Here is a tiny trained network, its code and every weight. The questions are about switching its units off for an input and a class, where a switched-off unit gives its printed mean instead of its output.

import numpy as np


def w(rows, s, z=0):
    codes = np.array(rows[::2]) - 128.0
    scale = np.full(codes.shape[1], s)
    scale[-1] = z or s
    return codes * scale


def f(y):
    return np.maximum(y, 0)


def log_softmax(a):
    a = a - a.max(-1, keepdims=True)
    return a - np.log(np.exp(a).sum(-1, keepdims=True))


def net(x, mask):
    res = np.array(x, float).reshape(1, 3) / 4 @ E
    y = f(res @ A[0][:, :-1].T + A[0][:, -1])
    res = res + np.where(mask, y, B[0][:, -1]) @ B[0][:, :-1]
    return log_softmax(res[-1] @ U[:, :-1].T + U[:, -1])


A, B = {}, {}
E = w([
[216,132,238,147,109,57,72],'x0',
[162,188,57,82,92,2,183],'x1',
[59,62,159,105,55,67,141],'x2',
],0.0098)
A[0] = w([
[67,57,219,197,105,196,131,23],'N0',
[91,80,69,100,110,152,146,74],'N1',
[190,145,255,138,59,58,67,89],'N2',
[135,138,83,76,37,64,151,96],'N3',
[70,84,142,132,39,94,115,44],'N4',
[36,130,32,66,98,206,208,56],'N5',
[145,20,145,138,86,180,130,59],'N6',
[74,49,169,183,82,95,205,31],'N7',
[131,169,126,71,92,49,231,35],'N8',
[86,76,161,125,54,104,183,2],'N9',
],0.0084,0.0025)
B[0] = w([
[104,86,19,3,191,138,60,216],'N0',
[65,94,189,174,76,129,127,170],'N1',
[93,76,203,188,51,58,123,255],'N2',
[187,107,117,50,156,168,53,210],'N3',
[193,179,126,176,173,148,208,187],'N4',
[16,121,248,226,70,59,131,221],'N5',
[79,123,113,62,163,169,73,176],'N6',
[216,251,133,162,231,227,225,184],'N7',
[104,66,36,17,157,189,70,212],'N8',
[196,254,185,158,146,197,167,179],'N9',
],0.0069,0.011)
U = w([
[11,22,194,235,29,68,147,81],'0',
[89,27,20,31,167,188,87,32],'1',
[203,226,115,253,208,245,225,255],'2',
],0.0062,0.0038)

Each question gives the input, the list of numbers given to net, and the class t.
The units are the neurons (one row each of A and B). Each row of codes is followed by its name. A weight is (code - 128) times the scale printed after its matrix; where a second scale follows, it is the last column's (A, B and U).
mask holds one flag per neuron, in row order. A switched-off neuron (its flag False) gives its mean, the last column of its row in B, instead of its output. The means were averaged over made-up inputs and are rounded, as every weight is.
A unit's drop is (log p(t) with every unit on - log p(t) with that unit switched off) / (log p(t) with every unit on - log p(t) with every unit switched off).
The circuit of an input: a set's keep is (log p(t) with only the set's units on - log p(t) with every unit switched off) / (log p(t) with every unit on - log p(t) with every unit switched off). Starting from all 10 units, units are removed one at a time, each time the one whose removal leaves the highest keep (on an exact tie, the one counted first), for as long as the keep stays at least 0.8.
circuit, biggest first: the units of the circuit, biggest drop first
most important unit: the unit with the biggest drop
top k neurons: the k neurons with the biggest drops, biggest first
drop of u: that unit's drop, to one decimal
input [8,-5,-8], class 0: top 2 neurons => (N2; N7)
input [-8,5,-2], class 0: most important unit => N5
input [-6,6,7], class 2: circuit, biggest first => (N7; N9)
input [-2,-1,3], class 2: circuit, biggest first => (N2; N8)
input [1,-5,-4], class 1: circuit, biggest first => (N7; N0)
input [-1,-6,-5], class 1: circuit, biggest first => (N0; N7)
input [4,-4,6], class 2: circuit, biggest first => (N7; N4)
input [3,-2,4], class 2: top 2 neurons => (N5; N7)
input [6,5,-2], class 0: top 2 neurons => (N2; N0)
input [-6,-6,-3], class 0: top 2 neurons => (N5; N8)
input [-4,7,-5], class 1: top 2 neurons => (N8; N2)
input [4,5,-4], class 1: top 3 neurons => (N5; N8; N7)
input [-5,3,6], class 2: top 4 neurons => (N7; N2; N9; N4)
input [-4,4,8], class 2: top neuron => (N7)
input [3,-6,-5], class 1: top 2 neurons => (N0; N7)
input [-7,-5,5], class 0: top 2 neurons => (N5; N1)
input [2,-7,-7], class 1: top 2 neurons => (N0; N7)
input [5,-7,-1], class 1: top 2 neurons => (N0; N5)
input [5,6,-2], class 1: top 4 neurons => (N5; N8; N3; N1)
input [-3,-4,7], class 2: circuit, biggest first => (N7)
input [3,-8,-6], class 1: drop of N0 => 0.3
input [1,-8,-5], class 1: drop of N0 => 0.2
input [5,-2,-3], class 0: drop of N2 => 0.2
input [-7,-1,-2], class 0: drop of N5 => 0.1
